Below are the code and all the weights of a small trained network. Each question names an input and a target symbol and asks about switching units off, where a switched-off unit gives its printed mean instead of its output.

import numpy as np


def w(rows, s, z=0):
    codes = np.array(rows[::2]) - 128.0
    scale = np.full(codes.shape[1], s)
    scale[-1] = z or s
    return codes * scale


def f(y):
    return np.maximum(y, 0)


def softmax(a):
    e = np.exp(a - a.max(-1, keepdims=True))
    return e / e.sum(-1, keepdims=True)


def log_softmax(a):
    a = a - a.max(-1, keepdims=True)
    return a - np.log(np.exp(a).sum(-1, keepdims=True))


def net(x, mask):
    ids = ['βεηπτφ'.index(c) for c in x.split()]
    T = len(ids)
    res = E[ids] + P[:T]
    u = 0
    for l in range(2):
        q, k, v = (res @ M[l].T for M in (Q, K, V))
        z = softmax(np.where(np.tri(T) > 0, q @ k.T / 2**0.5, -1e9)) @ v
        res = res + np.where(mask[u], z, O[l][:, -1]) @ O[l][:, :-1]
        u += 1
        y = f(res @ A[l][:, :-1].T + A[l][:, -1])
        res = res + np.where(mask[u : u + 8], y, B[l][:, -1]) @ B[l][:, :-1]
        u += 8
    return log_softmax(res[-1] @ U[:, :-1].T + U[:, -1])


Q, K, V, O, A, B = {}, {}, {}, {}, {}, {}
E = w([
[139,21,151,180],'β',
[70,36,140,143],'ε',
[189,149,169,51],'η',
[245,127,12,130],'π',
[68,213,156,64],'τ',
[133,103,7,110],'φ',
],0.011)
P = w([
[142,84,46,32],'0',
[142,143,175,168],'1',
[138,138,172,135],'2',
[155,133,171,112],'3',
[131,153,188,102],'4',
[144,144,181,88],'5',
[155,125,171,67],'6',
[148,126,186,65],'7',
[156,134,163,45],'8',
[160,101,177,33],'9',
[174,125,149,18],'10',
[149,97,163,2],'11',
[189,111,163,23],'12',
],0.0051)
Q[0] = w([
[135,14,78,108],'0.h1',
[195,15,113,3],'0.h1',
],0.018)
K[0] = w([
[132,176,141,28],'0.h1',
[136,152,221,5],'0.h1',
],0.018)
V[0] = w([
[254,74,201,194],'0.h1',
[248,191,254,44],'0.h1',
],0.0099)
O[0] = w([
[126,134,18,254,141],'0.h1',
[96,221,158,235,255],'0.h1',
],0.0073,0.0081)
A[0] = w([
[159,227,117,153,1],'0.n1',
[160,104,183,197,202],'0.n2',
[71,133,191,76,42],'0.n3',
[100,99,32,124,53],'0.n4',
[94,85,118,112,127],'0.n5',
[24,120,72,58,159],'0.n6',
[221,14,82,169,136],'0.n7',
[148,205,2,67,176],'0.n8',
],0.0083,0.0028)
B[0] = w([
[42,78,100,142,204],'0.n1',
[65,163,136,75,254],'0.n2',
[220,148,98,135,150],'0.n3',
[177,118,135,89,162],'0.n4',
[70,95,112,129,150],'0.n5',
[133,49,151,146,157],'0.n6',
[45,211,76,24,235],'0.n7',
[127,150,250,101,214],'0.n8',
],0.015,0.0059)
Q[1] = w([
[85,132,207,95],'1.h1',
[42,95,253,95],'1.h1',
],0.027)
K[1] = w([
[122,111,87,89],'1.h1',
[110,56,104,2],'1.h1',
],0.025)
V[1] = w([
[200,131,1,105],'1.h1',
[187,19,88,96],'1.h1',
],0.012)
O[1] = w([
[210,226,42,139,255],'1.h1',
[205,68,2,194,189],'1.h1',
],0.0065,0.009)
A[1] = w([
[254,139,173,160,114],'1.n1',
[174,164,113,190,78],'1.n2',
[168,85,62,183,92],'1.n3',
[196,109,122,42,202],'1.n4',
[173,130,148,159,28],'1.n5',
[129,185,64,93,125],'1.n6',
[171,101,163,41,2],'1.n7',
[130,163,126,199,152],'1.n8',
],0.01,0.0036)
B[1] = w([
[213,34,219,60,161],'1.n1',
[121,176,201,60,173],'1.n2',
[2,83,173,38,182],'1.n3',
[168,113,27,236,204],'1.n4',
[101,186,55,130,134],'1.n5',
[215,69,159,2,254],'1.n6',
[111,167,171,241,162],'1.n7',
[119,196,72,151,175],'1.n8',
],0.0098,0.015)
U = w([
[128,92,135,60,124],'β',
[104,50,119,134,10],'ε',
[75,179,164,128,175],'η',
[195,156,148,106,74],'π',
[154,68,254,98,249],'τ',
[152,80,127,184,178],'φ',
],0.0036,0.0021)

Each question gives the input, a string of symbols that net reads in full, and the target symbol t.
The units are the heads (2 rows each of Q, K, V and O) and the neurons (one row each of A and B). Each row of codes is followed by its name. A weight is (code - 128) times the scale printed after its matrix; where a second scale follows, it is the last column's (O, A, B and U).
mask holds one flag per unit, layer by layer, with each layer's heads first. A switched-off unit (its flag False) gives its mean, the last column of its rows in O or B, instead of its output. The means were averaged over made-up inputs and are rounded, as every weight is.
A unit's drop is (log p(t) with every unit on - log p(t) with that unit switched off) / (log p(t) with every unit on - log p(t) with every unit switched off).
The circuit of an input: a set's keep is (log p(t) with only the set's units on - log p(t) with every unit switched off) / (log p(t) with every unit on - log p(t) with every unit switched off). Starting from the 12 units with the biggest drops (on a tie, the unit counted first), units are removed one at a time, each time the one whose removal leaves the highest keep (on an exact tie, the one counted first), for as long as the keep stays at least 0.8.
circuit, biggest first: the units of the circuit, biggest drop first
unit that matters most: the unit with the biggest drop
top k neurons: the k neurons with the biggest drops, biggest first
top k neurons in layer l: the k neurons of layer l with the biggest drops, biggest first
input φ β ε β φ β β φ π β, target ε: circuit, biggest first -> (0.h1, 1.h1, 0.n8, 0.n6)
input π φ τ η, target η: circuit, biggest first -> (1.n6, 0.h1, 1.h1)
input η π π π π, target τ: circuit, biggest first -> (1.h1, 0.n8)
input π τ π η π ε, target η: unit that matters most -> 0.n8
input η π ε β φ, target τ: top 2 neurons -> (0.n7, 1.n4)
input β π η β, target η: top 2 neurons -> (0.n7, 1.n8)
input η π φ φ β β η β β τ β π, target τ: top 2 neurons in layer 0 -> (0.n8, 0.n7)
input π β π β η φ β β β β η η, target η: circuit, biggest first -> (0.n8, 0.h1, 1.n6, 1.h1)
input φ β π β β ε β, target ε: circuit, biggest first -> (1.h1, 0.h1, 0.n8, 0.n6)
input π β φ π φ β φ β φ β φ, target φ: top 3 neurons in layer 0 -> (0.n8, 0.n2, 0.n6)
input φ ε π φ, target ε: top 2 neurons in layer 0 -> (0.n6, 0.n2)
input τ π β β, target φ: top 4 neurons -> (0.n3, 1.n6, 1.n4, 0.n8)
input ε π π ε π η β φ β π, target η: top 3 neurons -> (0.n1, 0.n7, 1.n8)
input π φ β β ε η β β ε, target η: top 3 neurons -> (0.n8, 1.n6, 0.n7)
input τ φ τ, target φ: top neuron in layer 0 -> (0.n3)
input η π β π β η β φ β β φ β β, target η: top 3 neurons -> (1.n6, 1.n1, 0.n2)
input ε τ π τ β ε π π φ, target τ: top 2 neurons -> (1.n1, 0.n7)
input ε π β π β φ β β π ε, target ε: top 2 neurons in layer 0 -> (0.n6, 0.n5)
input φ β ε φ β φ β φ, target φ: top 4 neurons in layer 0 -> (0.n8, 0.n7, 0.n1, 0.n6)
input τ β φ π ε, target φ: top 2 neurons -> (0.n3, 1.n6)
input φ π π φ ε, target ε: top neuron in layer 1 -> (1.n6)
input φ β π, target φ: top 3 neurons in layer 0 -> (0.n8, 0.n6, 0.n2)
input π β β π β π ε β η β η β π, target η: top 3 neurons -> (0.n8, 1.n6, 0.n7)
input η φ φ ε π β φ ε τ, target τ: top 2 neurons in layer 0 -> (0.n8, 0.n7)
input ε ε β, target β: top 2 neurons in layer 0 -> (0.n7, 0.n8)
input η τ β φ φ π ε π β τ φ τ, target τ: top 2 neurons in layer 1 -> (1.n4, 1.n8)
input τ π ε β φ ε π, target φ: top neuron in layer 0 -> (0.n3)
